Here is a tiny trained network, its code and every weight. The questions are about switching its units off for an input and a target symbol, where a switched-off unit gives its printed mean instead of its output.

import numpy as np


def w(rows, s, z=0):
    codes = np.array(rows[::2]) - 128.0
    scale = np.full(codes.shape[1], s)
    scale[-1] = z or s
    return codes * scale


def norm(h):
    return h / np.sqrt((h * h).mean(-1, keepdims=True) + 1e-5)


def f(y):
    return np.maximum(y, 0)


def softmax(a):
    e = np.exp(a - a.max(-1, keepdims=True))
    return e / e.sum(-1, keepdims=True)


def log_softmax(a):
    a = a - a.max(-1, keepdims=True)
    return a - np.log(np.exp(a).sum(-1, keepdims=True))


def net(x, mask):
    ids = ['ΔΠΦαβγεηλστψ'.index(c) for c in x.split()]
    T = len(ids)
    res = E[ids] + P[:T]
    u = 0
    for l in range(3):
        r = norm(res)
        for j in range(2):
            rows = slice(2 * j, 2 * j + 2)
            q, k, v = (r @ M[l][rows].T for M in (Q, K, V))
            z = softmax(np.where(np.tri(T) > 0, q @ k.T / 2**0.5, -1e9)) @ v
            o = O[l][rows]
            res = res + np.where(mask[u + j], z, o[:, -1]) @ o[:, :-1]
        u += 2
        y = f(norm(res) @ A[l][:, :-1].T + A[l][:, -1])
        res = res + np.where(mask[u : u + 4], y, B[l][:, -1]) @ B[l][:, :-1]
        u += 4
    return log_softmax(norm(res)[-1] @ U[:, :-1].T + U[:, -1])


Q, K, V, O, A, B = {}, {}, {}, {}, {}, {}
E = w([
[157,131,105,140,140,178,191,196,124],'Δ',
[134,203,132,165,184,58,139,107,106],'Π',
[148,146,114,69,67,155,159,91,87],'Φ',
[111,166,127,217,155,108,25,121,168],'α',
[60,145,83,196,57,114,111,106,149],'β',
[80,91,119,120,170,52,72,29,59],'γ',
[104,88,116,115,251,124,156,136,93],'ε',
[166,124,121,78,119,89,93,41,114],'η',
[103,147,230,157,129,202,162,115,108],'λ',
[211,74,149,176,59,112,193,107,190],'σ',
[134,190,84,68,193,121,113,109,117],'τ',
[104,102,73,118,93,71,206,203,68],'ψ',
],0.027)
P = w([
[134,162,7,191,63,252,226,104,71],'0',
[98,88,163,107,144,111,95,139,163],'1',
[167,109,127,171,164,110,177,107,70],'2',
[87,77,156,101,137,102,92,140,147],'3',
[212,100,146,132,176,97,154,152,42],'4',
[66,72,147,88,128,81,96,154,129],'5',
],0.026)
Q[0] = w([
[150,47,131,141,180,56,116,84,128],'L0H0',
[124,99,87,168,172,56,131,101,73],'L0H0',
[59,248,120,152,230,110,101,169,94],'L0H1',
[92,115,74,41,185,98,159,75,61],'L0H1',
],0.013)
K[0] = w([
[74,132,214,17,167,95,84,175,115],'L0H0',
[9,147,123,62,115,140,88,148,215],'L0H0',
[47,202,136,162,239,136,70,187,71],'L0H1',
[104,50,148,55,191,30,112,120,54],'L0H1',
],0.011)
V[0] = w([
[137,112,179,86,184,135,71,171,143],'L0H0',
[72,100,177,82,83,39,96,181,236],'L0H0',
[35,175,157,110,37,141,117,122,219],'L0H1',
[87,109,254,76,146,153,214,187,94],'L0H1',
],0.0071)
O[0] = w([
[134,168,145,73,221,124,123,196,153,144],'L0H0',
[152,137,88,162,187,45,102,106,134,176],'L0H0',
[255,31,123,68,216,44,100,143,170,1],'L0H1',
[159,147,163,109,182,105,204,170,246,107],'L0H1',
],0.0099,0.0047)
A[0] = w([
[159,245,172,169,173,144,176,98,71,127],'L0N0',
[98,81,148,140,43,117,171,84,184,252],'L0N1',
[112,78,221,162,181,191,94,163,213,161],'L0N2',
[120,77,127,161,73,180,164,214,156,56],'L0N3',
],0.012,0.0042)
B[0] = w([
[204,121,63,175,103,133,119,116,83,254],'L0N0',
[98,91,174,100,148,182,70,161,126,230],'L0N1',
[107,132,164,158,249,78,135,50,145,179],'L0N2',
[166,121,26,144,194,124,59,99,72,182],'L0N3',
],0.014,0.0091)
Q[1] = w([
[100,142,73,157,102,102,1,93,94],'L1H0',
[149,237,85,123,95,183,194,158,96],'L1H0',
[154,231,154,166,96,109,175,90,108],'L1H1',
[135,147,133,91,129,158,76,123,238],'L1H1',
],0.017)
K[1] = w([
[204,125,87,138,119,162,68,147,31],'L1H0',
[27,93,103,128,58,185,185,206,158],'L1H0',
[141,151,111,229,92,221,107,118,87],'L1H1',
[118,200,247,119,153,127,47,63,174],'L1H1',
],0.015)
V[1] = w([
[70,64,99,112,139,152,199,203,144],'L1H0',
[143,130,54,118,93,254,99,143,194],'L1H0',
[207,107,179,163,125,188,87,17,193],'L1H1',
[64,144,110,197,54,201,188,120,44],'L1H1',
],0.0079)
O[1] = w([
[91,46,84,129,231,176,88,128,186,70],'L1H0',
[135,154,102,121,152,254,111,43,209,176],'L1H0',
[101,150,167,99,50,96,238,80,88,107],'L1H1',
[157,19,101,130,227,27,122,116,131,255],'L1H1',
],0.0088,0.0053)
A[1] = w([
[141,165,150,125,117,106,117,153,194,254],'L1N0',
[77,141,130,56,163,176,160,165,165,41],'L1N1',
[158,78,175,94,104,105,177,186,248,133],'L1N2',
[107,123,122,106,40,142,83,151,180,128],'L1N3',
],0.017,0.0028)
B[1] = w([
[139,232,55,111,167,219,115,70,237,231],'L1N0',
[131,9,31,31,104,87,97,222,59,234],'L1N1',
[255,42,201,113,26,162,70,220,192,200],'L1N2',
[147,71,44,54,20,52,208,171,128,252],'L1N3',
],0.0094,0.0032)
Q[2] = w([
[76,156,166,149,51,185,156,174,75],'L2H0',
[108,90,169,57,129,247,99,136,136],'L2H0',
[126,129,120,28,75,139,87,134,74],'L2H1',
[114,226,179,145,82,126,35,68,113],'L2H1',
],0.013)
K[2] = w([
[43,148,144,54,97,119,195,168,50],'L2H0',
[50,79,166,57,66,123,97,134,110],'L2H0',
[81,152,130,46,74,118,74,220,130],'L2H1',
[58,212,251,198,86,92,53,163,138],'L2H1',
],0.011)
V[2] = w([
[207,188,70,63,171,70,98,135,149],'L2H0',
[221,158,180,76,155,181,171,199,1],'L2H0',
[141,42,55,182,151,155,52,194,178],'L2H1',
[69,158,191,99,212,207,80,148,187],'L2H1',
],0.0078)
O[2] = w([
[110,118,1,121,154,30,188,52,78,131],'L2H0',
[170,76,101,98,218,158,136,79,91,152],'L2H0',
[54,188,130,116,32,122,235,168,77,224],'L2H1',
[166,185,163,153,141,78,105,202,56,1],'L2H1',
],0.01,0.0058)
A[2] = w([
[110,144,87,153,94,209,198,160,64,166],'L2N0',
[185,147,107,200,145,152,169,137,81,249],'L2N1',
[191,67,88,86,102,79,107,148,132,5],'L2N2',
[163,160,54,205,107,252,160,102,99,10],'L2N3',
],0.02,0.003)
B[2] = w([
[106,123,104,106,198,49,101,10,127,207],'L2N0',
[191,99,104,58,159,129,130,76,165,218],'L2N1',
[55,174,119,156,116,145,225,142,66,179],'L2N2',
[140,116,32,127,226,170,1,6,179,249],'L2N3',
],0.018,0.02)
U = w([
[139,92,64,153,140,212,92,96,174,230],'Δ',
[231,114,119,131,140,76,171,121,119,201],'Π',
[166,43,128,56,119,156,144,144,63,71],'Φ',
[135,225,143,203,137,132,117,120,153,128],'α',
[48,92,111,112,75,96,103,126,252,5],'β',
[130,84,161,75,112,63,60,147,106,46],'γ',
[62,115,175,65,189,123,152,135,209,2],'ε',
[109,222,167,114,113,178,176,55,121,64],'η',
[117,138,167,181,151,224,118,126,63,132],'λ',
[156,111,170,113,107,117,133,150,218,254],'σ',
[148,183,121,39,148,157,91,182,127,61],'τ',
[123,101,63,233,150,191,110,225,107,169],'ψ',
],0.015,0.0063)

Each question gives the input, a string of symbols that net reads in full, and the target symbol t.
The units are the heads (2 rows each of Q, K, V and O) and the neurons (one row each of A and B). Each row of codes is followed by its name. A weight is (code - 128) times the scale printed after its matrix; where a second scale follows, it is the last column's (O, A, B and U).
mask holds one flag per unit, layer by layer, with each layer's heads first. A switched-off unit (its flag False) gives its mean, the last column of its rows in O or B, instead of its output. The means were averaged over made-up inputs and are rounded, as every weight is.
A unit's drop is (log p(t) with every unit on - log p(t) with that unit switched off) / (log p(t) with every unit on - log p(t) with every unit switched off).
The circuit of an input: a set's keep is (log p(t) with only the set's units on - log p(t) with every unit switched off) / (log p(t) with every unit on - log p(t) with every unit switched off). Starting from the 12 units with the biggest drops (on a tie, the unit counted first), units are removed one at a time, each time the one whose removal leaves the highest keep (on an exact tie, the one counted first), for as long as the keep stays at least 0.8.
units of the circuit, in order: the units of the circuit, biggest drop first
top k neurons: the k neurons with the biggest drops, biggest first
k most important neurons of layer l: the k neurons of layer l with the biggest drops, biggest first
which heads matter: for each layer, one digit per head in row order, 1 if its drop is at least 0.15 and else 0, layers parted by /
input η Δ λ α λ τ, target τ: most important neuron of layer 0 => (L0N0)
input ψ Φ Φ, target Π: units of the circuit, in order => (L0H1; L2N3)
input λ σ τ ε σ, target Π: which heads matter => 10 / 00 / 00
input σ Φ λ σ, target Φ: top 2 neurons => (L2N3; L0N1)
input α η α λ Π γ, target γ: which heads matter => 00 / 01 / 00
input ψ λ β τ τ, target Π: units of the circuit, in order => (L1H1; L2N3)
input ε γ σ σ, target σ: units of the circuit, in order => (L2N3; L1N2; L0N0)
input Π β β, target Π: units of the circuit, in order => (L1H1; L0H0; L2N3)
input ε Φ β ε Φ, target Π: which heads matter => 01 / 00 / 00
input ψ ε Δ γ ψ, target Π: which heads matter => 10 / 01 / 00
input λ ε σ ψ λ, target Π: which heads matter => 01 / 11 / 00
input ψ η λ Φ η, target Π: which heads matter => 10 / 01 / 00
input γ Φ γ, target Π: top 2 neurons => (L2N3; L0N0)
input ε γ γ τ, target τ: top 3 neurons => (L2N3; L1N0; L2N0)
input ψ γ ε γ ε, target Π: units of the circuit, in order => (L2N3)
input λ γ α ψ Π η, target η: 2 most important neurons of layer 2 => (L2N2; L2N3)
input ε ψ ψ, target Π: which heads matter => 11 / 00 / 00
input λ ψ λ, target Π: top 2 neurons => (L0N2; L2N3)
input ψ Π σ γ γ, target Π: 2 most important neurons of layer 0 => (L0N1; L0N0)
input τ ψ γ λ ε Π, target Π: top 2 neurons => (L2N3; L0N1)
input λ Π Φ α, target α: top 2 neurons => (L2N3; L2N1)
input α λ Π η, target η: top 2 neurons => (L2N3; L2N2)
input γ α ψ λ, target λ: top neuron => (L0N2)
